Here is a tiny trained network, its code and every weight. The questions are about switching its units off for an input and a class, where a switched-off unit gives its printed mean instead of its output.

import numpy as np


def w(rows, s, z=0):
    codes = np.array(rows[::2]) - 128.0
    scale = np.full(codes.shape[1], s)
    scale[-1] = z or s
    return codes * scale


def norm(h):
    return h / np.sqrt((h * h).mean(-1, keepdims=True) + 1e-5)


def f(y):
    return y / 2 * (1 + np.tanh(0.7978845608 * (y + 0.044715 * y**3)))


def log_softmax(a):
    a = a - a.max(-1, keepdims=True)
    return a - np.log(np.exp(a).sum(-1, keepdims=True))


def net(x, mask):
    res = np.array(x, float).reshape(1, 8) / 4 @ E
    u = 0
    for l in range(4):
        y = f(norm(res) @ A[l][:, :-1].T + A[l][:, -1])
        res = res + np.where(mask[u : u + 9], y, B[l][:, -1]) @ B[l][:, :-1]
        u += 9
    return log_softmax(norm(res)[-1] @ U[:, :-1].T + U[:, -1])


A, B = {}, {}
E = w([
[131,145,135,98,122,85,130,117,106],'x0',
[66,254,61,83,230,214,174,117,78],'x1',
[113,133,137,116,110,122,135,119,102],'x2',
[168,107,111,165,167,98,85,159,134],'x3',
[49,232,77,156,43,94,99,217,175],'x4',
[146,119,128,116,121,108,96,134,98],'x5',
[210,121,37,120,81,107,221,202,117],'x6',
[106,154,133,123,137,115,171,109,147],'x7',
],0.0088)
A[0] = w([
[76,135,169,158,2,53,55,190,219,123],'0.n0',
[113,167,164,113,133,115,25,105,201,203],'0.n1',
[219,38,252,170,87,99,182,54,143,254],'0.n2',
[177,108,163,89,150,124,222,187,81,41],'0.n3',
[99,107,173,31,102,132,131,107,150,81],'0.n4',
[138,174,154,128,106,140,169,218,104,184],'0.n5',
[112,156,131,138,168,189,89,69,133,174],'0.n6',
[158,69,138,74,138,95,136,96,120,96],'0.n7',
[45,223,38,84,138,161,77,215,128,61],'0.n8',
],0.0071,0.0028)
B[0] = w([
[65,149,48,163,115,145,169,35,104,254],'0.n0',
[44,222,141,217,81,215,158,17,154,191],'0.n1',
[118,220,229,123,118,144,184,209,156,255],'0.n2',
[90,84,128,166,187,115,201,148,49,157],'0.n3',
[105,87,109,209,140,136,69,143,106,139],'0.n4',
[221,51,148,81,74,66,69,59,132,175],'0.n5',
[149,72,127,3,119,29,25,168,115,186],'0.n6',
[75,139,167,128,122,220,165,198,154,152],'0.n7',
[173,121,224,196,151,129,134,188,66,235],'0.n8',
],0.0061,0.0072)
A[1] = w([
[101,86,176,143,110,80,65,126,171,120],'1.n0',
[170,132,168,170,140,195,102,126,168,87],'1.n1',
[96,254,70,126,109,155,103,184,94,53],'1.n2',
[126,71,132,78,232,138,111,99,82,174],'1.n3',
[163,55,47,106,162,125,202,147,108,6],'1.n4',
[100,122,91,159,81,96,97,113,145,129],'1.n5',
[213,182,171,92,147,153,77,217,111,194],'1.n6',
[121,162,110,113,164,145,149,113,104,167],'1.n7',
[40,152,223,112,195,146,59,137,141,207],'1.n8',
],0.0096,0.0025)
B[1] = w([
[1,198,91,168,157,190,139,153,127,149],'1.n0',
[158,163,181,156,114,85,159,107,52,148],'1.n1',
[82,48,214,130,148,71,139,193,167,202],'1.n2',
[205,134,30,91,128,129,8,93,124,198],'1.n3',
[97,218,165,193,79,155,152,120,100,174],'1.n4',
[121,111,109,139,109,186,199,26,146,164],'1.n5',
[50,115,156,95,101,161,184,119,151,200],'1.n6',
[200,162,121,102,152,174,85,145,116,164],'1.n7',
[214,101,153,155,162,5,33,32,118,254],'1.n8',
],0.0076,0.0095)
A[2] = w([
[81,117,194,138,150,120,72,119,170,111],'2.n0',
[129,90,84,121,87,151,189,168,182,122],'2.n1',
[175,158,138,118,151,161,130,179,123,112],'2.n2',
[120,193,171,150,119,169,106,138,100,224],'2.n3',
[126,110,130,142,176,110,138,159,90,100],'2.n4',
[159,136,71,92,114,213,137,157,99,3],'2.n5',
[100,134,152,148,157,122,149,207,142,133],'2.n6',
[164,152,105,88,186,152,135,137,80,176],'2.n7',
[157,142,250,117,146,103,148,147,149,219],'2.n8',
],0.012,0.0028)
B[2] = w([
[101,146,184,234,156,109,86,85,84,213],'2.n0',
[226,79,166,123,111,104,109,139,145,184],'2.n1',
[24,166,34,121,95,162,126,169,159,155],'2.n2',
[108,196,131,147,224,79,128,167,112,195],'2.n3',
[118,123,161,137,93,118,130,145,141,138],'2.n4',
[1,145,155,139,88,108,171,99,101,154],'2.n5',
[131,68,154,42,114,188,166,146,51,175],'2.n6',
[62,177,42,162,61,212,169,119,179,179],'2.n7',
[131,98,172,126,136,129,58,172,77,254],'2.n8',
],0.0087,0.0098)
A[3] = w([
[62,138,129,160,170,149,108,2,183,69],'3.n0',
[69,141,117,121,242,98,112,162,133,135],'3.n1',
[114,64,153,80,135,138,165,217,96,50],'3.n2',
[123,168,74,226,58,165,135,125,192,165],'3.n3',
[165,103,109,189,69,37,126,125,169,167],'3.n4',
[158,89,160,113,72,62,84,102,125,140],'3.n5',
[138,116,81,136,155,84,69,24,144,172],'3.n6',
[79,58,107,52,132,171,152,216,101,102],'3.n7',
[137,73,115,76,147,92,138,154,126,2],'3.n8',
],0.0098,0.0021)
B[3] = w([
[141,206,51,98,94,193,113,225,59,254],'3.n0',
[160,30,169,126,131,114,96,103,134,182],'3.n1',
[198,144,111,71,85,150,147,181,150,217],'3.n2',
[74,130,113,122,168,134,140,90,119,237],'3.n3',
[99,65,104,83,148,96,169,118,223,210],'3.n4',
[75,123,106,147,140,93,127,79,150,219],'3.n5',
[169,102,80,49,120,190,254,190,185,254],'3.n6',
[147,113,131,174,78,166,207,162,136,205],'3.n7',
[109,162,170,87,159,182,185,120,122,126],'3.n8',
],0.011,0.0067)
U = w([
[125,128,245,198,157,58,51,93,47,229],'0',
[15,217,38,191,84,177,178,87,94,250],'1',
[205,84,185,97,11,152,194,246,87,90],'2',
[110,54,75,118,68,60,204,49,221,8],'3',
[233,138,10,12,150,166,65,86,85,6],'4',
],0.011,0.0014)

Each question gives the input, the list of numbers given to net, and the class t.
The units are the neurons (one row each of A and B). Each row of codes is followed by its name. A weight is (code - 128) times the scale printed after its matrix; where a second scale follows, it is the last column's (A, B and U).
mask holds one flag per neuron, layer by layer. A switched-off neuron (its flag False) gives its mean, the last column of its row in B, instead of its output. The means were averaged over made-up inputs and are rounded, as every weight is.
A unit's drop is (log p(t) with every unit on - log p(t) with that unit switched off) / (log p(t) with every unit on - log p(t) with every unit switched off).
unit that matters most: the unit with the biggest drop
k most important neurons: the k neurons with the biggest drops, biggest first
top k neurons in layer l: the k neurons of layer l with the biggest drops, biggest first
drop when u is switched off: that unit's drop, to one decimal
input [5,4,8,-2,-1,2,-4,8], class 4: unit that matters most : 0.n2
input [3,1,-5,4,6,-7,2,3], class 2: top 2 neurons in layer 1 : [1.n8; 1.n2]
input [8,-3,7,7,1,5,1,4], class 3: 3 most important neurons : [0.n8; 0.n0; 1.n5]
input [-8,0,0,0,1,0,6,6], class 3: top 2 neurons in layer 0 : [0.n2; 0.n5]
input [-1,7,-1,0,0,-6,-1,5], class 4: 2 most important neurons : [0.n2; 1.n3]
input [0,1,-6,7,-6,-4,-2,-7], class 4: 2 most important neurons : [1.n3; 0.n8]
input [1,-4,-4,5,1,-2,-5,0], class 1: top 2 neurons in layer 0 : [0.n0; 0.n8]
input [-3,-5,-5,6,0,2,-1,1], class 0: 2 most important neurons : [0.n2; 1.n1]
input [-4,-4,5,-5,1,-2,8,1], class 3: top 2 neurons in layer 0 : [0.n8; 0.n5]
input [3,1,-7,-5,1,-6,-6,5], class 0: 2 most important neurons : [2.n0; 0.n0]
input [-7,-1,0,-7,6,-4,1,-7], class 3: top 2 neurons in layer 0 : [0.n0; 0.n2]
input [3,5,2,8,6,3,1,0], class 2: 2 most important neurons : [2.n6; 1.n8]
input [-2,-4,-6,5,4,-2,2,4], class 3: 2 most important neurons : [2.n1; 3.n4]
input [-4,-7,-5,0,-7,1,0,-5], class 0: 4 most important neurons : [3.n6; 2.n0; 3.n0; 1.n1]
input [1,3,3,-7,6,-3,0,4], class 0: most important neuron : [2.n0]
input [-4,6,2,-8,0,8,-2,3], class 4: 3 most important neurons : [0.n2; 1.n3; 3.n6]
input [-7,6,5,-2,-5,-4,0,3], class 4: top 2 neurons in layer 0 : [0.n6; 0.n0]
input [-3,0,-6,5,-1,-7,-1,-7], class 0: 2 most important neurons : [0.n0; 1.n1]
input [-3,2,-3,5,-1,-8,8,7], class 1: 3 most important neurons : [1.n2; 0.n2; 1.n4]
input [-6,1,7,-5,-2,8,-4,2], class 4: unit that matters most : 3.n6
input [4,-1,4,-6,7,1,7,6], class 3: drop when 0.n2 is switched off : 0.3
input [0,-5,1,-7,4,-4,-3,-7], class 1: drop when 0.n4 is switched off : 0.0
input [1,8,8,7,8,-8,-1,-8], class 0: drop when 2.n0 is switched off : 0.1
